[-20 -10  27 -10  33  10  31 -14  62 -26  35   9 -37  31  -5  13  37 -33
  14  -5  25 -24 -12  34 -13  23 -21 -11  13 -67  46  39  28  31  17  20
  58]  veki
[-41 -46  11 -13  35   2  27 -29  36 -12  34   9 -22  54  11  -8   9 -70
 -19  68 -14 -30  20  83  14  17   5   3  12 -87  57  12  27 -35  48  27
  -5]  sava
[-14 -37  20   0  25   5   6 -13  79  12 -11 -17  31  28 -13  16  29 -48
   4  19  13  -9   3  44  22 -30 -31 -11  11 -28  60  -3  25 -23  -6  18
   1]  veki
[ 23 -17  17   2  24 -17   1  -8  44   0  44 -17  -7  20 -23 -24  55 -32
   4  10  26 -24 -21 -15 -16  17 -12  22  19 -60  41   6  19 -23  45   6
  11]  fafup
[-11 -18  33  -5   2  -3  -1  -1  11  10 -12   6 -10   8 -21   7  35  -4
   2  -8   5  18  -7  -7   4 -33  23 -22  -1  33  20  16 -17   3 -38  -6
  30]  det
[ 58 -23   8 -19  40  -1  25 -18  -8 -18   4 -19 -29  31   3   6  63 -39
  27   2  13 -35 -10  10  16  22   8 -40  -1 -64  12  27 -14   1  11   6
  62]  vitu
[-43  -2  -1  32  16  11   4 -22   9   6  32   4  44  35   2  -4   4 -14
 -19  30  20  19   5  22   5  14   3  40  -7 -43   7  21  29 -36  30  26
  -8]  fafup
[-31  -9  49  40  -9  24 -12 -23 -30  10   0  37  42   5  45  50  35  72
  -5  37 -14  71 -20 114 -22  27  23 -17 -40 -43   0   9  31  25  14 -49
   0]  zubi
[-32  -9  17 -12  32 -25  45  -7 -13   4  60 -12 -65 -10  52 -21 -10 -43
  14   4  16 -19 -29   1  -9  32  47 -14   2 -66  13  16  23  29  41   3
  -3]  nug
[ 14 -68  51  11  -4  -6  19  36 -21  15 -62 -38 -49  39  -7  20 -27 -11
   5   4 -26 -18  -7  33  11 -37  41 -22 -21  25  26 -11  19  40 -52 -27
   6]  dogo
[  4  -4  42   3  -3  33  21  20 -17   8  35 -12 -30 -17  22 -10 -56   5
  27 -42 -20   9 -18  28 -55   9  27 -20   8  10 -10  66   3  81  11 -24
  12]  veki
[ 32 -44   4 -29  33   0 -15   8  38  -8  59 -14   7  45 -34 -10  40 -13
  -3  23   6   3 -14  20 -38  -9  -4 -20  10 -80  38  17  18 -16  49  18
  19]  vitu
[-41 -54  52 -27  30   1  41  18  -4  -1  11   1  -7   3 -15 -41   4 -39
  22  -5  13  -2   1  56  16 -21  -3 -28   5 -49  38  10  29  25  -3  34
  43]  sava
[ 26  -3  31 -36  -5 -18  -2   0  20 -17  30 -24  18   8 -13 -33  49 -15
  45  19  10 -22 -27 -20 -40 -16 -37 -28 -17 -26  36 -34  -2  14  27   3
  -2]  fet
[-24   5 -20  10  -3   7 -10  78   7 -16  12  10  53 -31 -31 -24 -70  65
 -20   7  22  18  17  70 -17  -5  15  31  11  -9  12  -4  35  58  17  29
 -50]  gofik
[-21 -29  11 -12  16 -25  -6   3  19 -17   0 -12   7 -18 -42 -14  16   0
   0 -22   5   3   3   6 -25 -19  -5 -13  18  -3  27  19   2  25   4  40
   0]  vitu
[-47 -10  30   0   6 -21   9   7 -21  -3  14 -22   2 -21   0 -10   5 -30
  43   9  13  -7   9 -27 -40 -36 -12 -10  -1 -10   9  16  -6  26  -7  17
  -5]  sig
[ 31 -15  15 -41  11 -23  -1  28  37 -15 -18 -35  10  -3 -36 -38  49  -6
  39  -7  24 -35 -10  -6  -4 -26 -43 -27  12 -14  44  -9  10  24  -5  32
  19]  veki
[  7  15 -28   0   2 -25  -4 -17  37  -7 -14  -6  27  -3 -33   9  21  -2
  -9 -35  -1 -28 -10 -48 -27 -27   0   6  13  33   6  -9 -41  -6   4  15
 -12]  fet
[ -6   3   0  -2  18 -20  26   3  14  18  37   9 -38  27  14   6  15 -68
  10  20  22 -34  15  19   6   3 -10  -3   5 -49  17  16  12  22  10  14
   7]  fal
[ 23 -44  34  16  54  13  24 -11  53 -20  10 -12  -3  58  16  -7   8  -2
  13  33   7 -24 -23  98   0  21  -4   3  17 -78  75  16  30  17  22  26
  26]  sava
[ 29 -10 -16 -17   1 -21  25  -9  52  -7  41  11 -41  19  -8  -2  24 -46
  18  12  18 -50 -10 -25 -13  13 -26 -25  19 -43  12  -1  -3  36  10  20
  17]  nug
[-16 -15   6   3  28  28  20 -16  38  -3  35   0 -11  61  11  11  24 -28
  -4  31   7  -6  -1  45  -8  24 -21  -5  -2 -66  30  45  22  11  16  19
  32]  veki
[ 80  -5  22 -10  17   9  17  20   0  -9  43 -10 -43  -5  -3 -29 -15  10
  48 -27   7 -11 -35   4 -55  24  12 -37  24   5  -3  50 -11  79   7  -9
  27]  nug
[  0 -22  24 -16  16 -30   8  -5  55  -1  30 -47  -1  -5 -19 -27  56 -11
  33  23  38  15 -18  -5 -44   8  -2 -27  18 -20  39  -7  22  11  36   2
  -7]  gofik
[-21 -57  19  -4  34 -17  40  -5  48   2  27  -2 -32  40 -14  15  73 -69
  15  29  38 -20   2  51 -14  -7 -11 -26   4 -79  71   5  28  24  41  22
  24]  vitu
[ 35  14 -20  -6  12 -27   7  -6  39   5  40   9  -8  31  -3  18  36 -36
  14   9  38 -36 -26  12 -25 -14  25 -15   2 -34  42  -7   4  22  44  -1
 -12]  det
[-24 -56  80  42  10  29   7  22 -32  12   6 -13 -14  24   5  -6 -24 -34
  28  66 -26  11  19  60 -36 -29 -11   9  -4  -5  37  42  10  13 -32 -24
 -14]  sig
[-16 -11  36  -3  15 -35  17   0  14  -7  26  -3 -34   4  18 -23 -24  -5
   9  13   9 -20 -29  55   3   6  46   7  13 -37  44  -1  35  14  29  16
 -11]  sava
[-41 -27   9  12  21  24  16 -44  53   0  39   5 -27  24  31  15 -19 -44
  -2  12 -32   5  12   9 -23  23  -4  13  16 -23  16  43  26 -19  27  15
   2]  veki
[  4  -5   1 -10  14   3  -3  26   3  -6  14  -3  13   3 -31   0  20  40
   4 -12   1  18  -6  -6 -45 -14   1 -31   9   9  -1  22  -6  18 -23 -10
   6]  zubi
[-31  -4  16   9  12  23   2   9  -9  -2  -9  10  17  21  -6  -9   4  36
 -19  -9  23  28  -5  12  -1  -2 -15  18   1 -18  11   3  22   4   1  10
  13]  dogo
[  7 -30   7 -43   0   3  10   5  30  -5  27 -28  19  15 -44 -33  13 -30
  12  13  25   0  11  18 -33   2 -47 -21  13 -48  22  16   4  41  43  39
  26]  gofik
[ -9 -13  15 -11  31  10  18 -31  58  -1  45 -11   5  15 -23  12  33 -56
  -2  -4  22  -4  10 -19 -25   1 -54  -5  34 -63  22  41   5 -14  25  12
  41]  zubi
[ -1 -26  12   0  29  10  22 -31  74   3  20  -1  10  48  -1 -20  27 -50
  -1   7  25 -11 -13  20   1 -27  -2 -10  29 -45  52   7  17 -16  26  15
  26]  det
[-44 -34  16 -10  12   8 -18   4 -24  12  -9  -9  92   9  17 -55  21  33
 -20  26  -5  25  10  86 -21 -49 -10  12  -7 -48  22  16   7 -37  46  25
  -8]  sava
[ 10  20 -28  49 -24  15 -10  14  -5   7 -43  21  70  35  13  18 -15  90
 -21  35   3  42   0  72 -24 -14  16  45 -21  29   0 -17   8  12  34  -8
 -36]  fet
[ 13 -37  56   9 -18  -8  -2  -9  17  44 -22   4 -17   2  17  37  28 -27
  24   2 -10   3 -20  47   7 -48   4 -45 -15   2  29 -14 -23  17 -33 -55
  13]  sig
[-49  -5  32  -2   7  -1  -3 -17  24  -5   1   4  16 -14 -11  29  21  30
  -9 -22   9  28 -16   1 -14  -1  -6 -14   3  -7  20   3  -2   9 -15   2
  13]  zubi
[ -8 -21   8  -2  12 -12   8 -39  75  13  73 -10  -2  57 -24 -13  40 -54
  -6  42  11 -13 -11 -21 -44 -10 -18  -9  39 -52  31  21   0 -42  30  10
  -1]  sava
[ 27 -19  19   2   1  -2  13 -18 -13   3  -5 -35  -8  -1  -2 -12  23 -39
  38  -3  14 -22  -4 -15 -22   7  -2 -16  -7  18  -2  19 -19  14  -1   6
  18]  gofik
[ 27   2  -7  -9  10   2  14  -8   9 -19  38 -17 -15   5 -10  -4   5 -11
  40   9   7 -11   2 -34 -51  30   4 -22   9  12 -10  26 -19  21   3  10
   1]  gofik
[-42 -13   4 -12  27  22   4 -11  47 -12  38  -2  22  12  -5  13 -15 -39
 -14  14  -3 -15  22 -18   4 -11 -24   3  18 -40  22  12   0 -45  -5  21
  -3]  zubi
[ 14  -5  -4 -21  14  11   6  11  -2 -32  30 -38  28   6 -28 -28  -2   4
  27 -15   6  -2 -16 -34 -19  25 -21 -29 -14 -25  -7  -1  12  30   1  17
  10]  fafup
[-22  -4   1  -1  17  -4 -17 -17  15   4 -15  10  10   3  -2  20  18  16
  -1 -18   7  13 -12  -1   2 -20  -5  -2   0   3  20  -1 -22 -17  -9  11
  16]  sig
[-12 -33  38  -4   6  14  38  18 -19  -8   7 -29  -7   4 -22 -23   6 -26
  41  13  -7   1  10 -16  -7  18 -30 -40 -12   2   5   8  -3  57 -50   2
   4]  fafup
[ 11 -12 -18  12  35 -15  19 -19  60   8  34  14 -26  52  10  43   9 -22
   9   8  22 -14 -14  34 -40 -10  13   2  21 -62  39  25   6  22  48  11
  24]  sig
[ 14 -33  24  32 -16  50 -23  25 -15   0  14  19  73  11  12 -51  26  16
  21  86   0  27  37  76 -29 -14 -36  17  -2 -17 -10  32  24 -14  27   7
  -8]  nug
[-44 -24   1  -3  37  20  26 -15  24  -3  20   6  15  22 -23   1 -14 -55
 -21 -20  30   5  30  -1   4  -3 -25  33  29 -72   9  38  39  -2  51  54
  43]  dogo
[ 40  23  37  31 -51  66 -22  10 -55  30 -11  31   9  22  75 -10  -1  34
   0  74 -19  23 -13  79  61  21  51 -11 -40  30  -7 -24 -21 -23 -17 -86
 -35]  det
[-20 -38  -4 -19  16  -4 -14  -3  27 -12 -20 -19  18 -19 -42 -16  25  -9
 -15 -38   6  10  13 -23   0 -28 -29  -1  17   5  20   8  -5 -25   7  39
  22]  vitu
[ -6 -31  50  21 -50  17  -7  23  -7  35   6 -16   9  14 -15 -48 -31  16
 -17  69 -17  61  19  53 -17 -13  -2   7  10  18 -16  24  29   4 -11 -38
 -23]  gofik
[ -7 -13  11   8  17 -42   8 -24  45   7  22  -2 -27  48   0  28  49 -30
   4  48   7 -22 -20  48 -29   6  26 -21   7 -37  57 -24  19   5  24 -17
 -42]  fal
[-16 -33  35 -10  16  98   7  52 -32 -22  20   2   7  10   7 -34 -17 -24
   9  13 -13   9  30  61  33  14  31 -51 -15  -7 -16  26  13   1 -18 -35
  16]  dogo
[-27 -21  11  -3   2   3  17  17 -26 -30  26  -7 -32 -30   3 -23 -23 -19
  16 -17  -2 -14  -3 -14   2  29   9 -10  -8 -34  -1  -5  28  44  15  24
   0]  vitu
[ 50  18 -25   2  -6  29   8  57  12 -16  32  17 -15  -1  14  12 -44  38
  16  -4   2 -10   4  36  -9  19  42 -31  -9  12 -33  20  -7  51 -30 -28
   9]  gofik
[ 54  -5  21  38 -10 -28 -36  -7 -30  27 -16 -25  18  -7  -5  11  -4  42
   2  23 -53  15 -14  18 -59   0  38  -1  17  40 -10  13 -23  18 -12 -48
 -75]  fal
[ 34 -24  26  -2   7  -7  16 -47  53  34   7  15   7  54   8  15  58 -49
  -1  17  17  -1 -20  31  -9 -49 -10 -17  12 -45  43   1   2 -34  23 -33
  34]  det
[ -7 -20  15  10   6 -25  12  -2  50   8  11 -26 -32  -7 -15  -6  38 -43
   8 -12  29 -25  -9   1  -3  18   5  13  11  -8  41   8  12  24  37  11
   6]  fafup
[-28  19 -11   7  -8 -26 -13  -2  49   7   6  13   5 -20  -7  11  28  13
  -8 -15  46 -11   0   2  -3   1  -7  27   5  18  24   6 -18  14   4  40
   0]  gofik
[-29   1   7  16   1 -17  -4  -3   4  17 -20   5  22  14  13  -3  -6  60
 -19   9  -7  28 -17  37   2 -19  11  -1   0  26  15   1 -11  -2 -41   6
 -23]  sava
[-33 -10  32  28 -36  36 -10  23 -20  43  24  39  18  12  16 -24 -17 -12
  -1  33   4  35  17  55 -16 -51 -13   7  -5   5  -8  23   4  -7   1 -35
  -9]  sig
[ 58   1   2  22  22  10  11  32  11  20  30 -14   2   5 -18 -15 -19  16
   8 -26  28  32 -23  50 -29  -4   7 -26  24   0   8  49  12  62   1 -18
  -5]  vitu
[-29 -31  34 -11  37 -16  27  26  13   0  30  -3   1   2  -5 -28 -30 -18
  11  10   6  -9  -9  40  21 -16  19 -10  15 -53  37   2  33  15 -18  35
  -1]  sava
[-19 -28  23   5   6  23  22 -15  24  -6   6   1 -19  51  10   5  -6 -28
 -12  27  -6  -8  11  17   9   5  15  -3  12 -44   9   8  23 -12  12  -9
  16]  dogo
[-24   8  20  38  -6  50  17 -21  33   4  59  42   1  45  25  -1   3 -30
  -9  48  -7  15  14  16 -13   9  -5  22   1 -18  -8  31   5 -38  10 -25
  10]  fet
[  0  12  38 -17  -9  18  -7  19 -13   3  46  10  17 -19  20 -15  10   8
  32  10   7   5 -23  32  -3  17  -3 -24 -16 -43   9  -4  19  32  15 -11
  -9]  veki
[ 21 -25  23  -6  -2  52   9  11   2 -24  16   5  18   6  -4 -40  -3  10
  25  -2 -13  13   5  19   7  28  -2 -19  -1 -13 -18  11  15   8   9  -5
  36]  fafup
[ 27  -3 -14 -22  10  15 -25  -3 -13 -14  -2 -10  38  -9 -20 -20  11  -1
  36 -24   4  -4  -5 -14 -13 -12 -20 -34   0   6  -7   3 -28  11   9  27
  12]  sig
[ 51 -22 -13 -16  21  24   7   5   0 -24   3 -32  23 -13 -29 -40  42 -24
  44 -17  16  -5  14 -14 -17  16 -62 -43  12 -12  -3  23  -9  38  14  31
  27]  vitu
[ 10   2  22 -12 -13   4   0  19   3  32  42   0 -41 -18  37  -8  16 -14
  14 -14  11   4  -9  24 -10  26  -1 -10  -5 -43   2   6   8  55  53 -23
  19]  fal
[ -2  12   4 -13  20  12  11  -6  -8  -8  56  21 -16  29  14   4 -22 -37
  -4  22  -1  -6   7  30   2  21  12   0   2 -66  -6  15  27 -20  32 -12
   7]  fal
[  8  -8  23  -8  10 -21 -20  18  12  -9  11 -16   6  -9  -3 -27  26  29
  14   6   2   0 -31  -2 -27 -16  17 -12  -3   1  45 -17   5  21  -3  -1
 -26]  det
[  9  -5 -26  21  -7  20   0  50 -58  -4 -19   8  28  -9  23 -14 -41  79
 -10 -13  -1  40  11  49  -5   2  -3  19 -27 -28 -37  23  31  61  12  20
  20]  vitu
[-22   1  37  -6 -10  12 -15   4  29   9  78  -5  -7   2  16 -24   2 -24
  -4  21   0 -14 -33  24 -27  14  -8  -1  -1 -65  36   3  31   5  41 -23
 -34]  veki
[ 15  -1  30  10   3 -26   4 -21  28  37  31 -10 -33  36   6   8  25 -53
   2  25  17 -14 -10  12 -22 -12  -8  12  18 -27  32  14   6 -13  26 -19
  -3]  fal
[ 16  18  32   9 -40  45  -7   9 -31 -16   0  15  -4   7  54 -20 -74  72
  -3 -16 -31   5 -42  50  28  16  53 -17 -23   9 -39  -3  -2  16 -29 -42
  26]  sava
[ 42 -39  17  37  29  59   5  23  -4  10 -42  16  22  17  13  23   3  12
  17  23 -23  12   4  67  48   9   4 -25 -19  34  40 -17 -16  26 -69 -19
 -19]  det
[-20 -11 -11   1  32   8  36 -47  65 -11  24   8  24  49   4   7   8 -35
  -5   1  18  -8 -16  35 -11  12  -8   6   8 -69  44  -9  21  10  71  38
  16]  fet
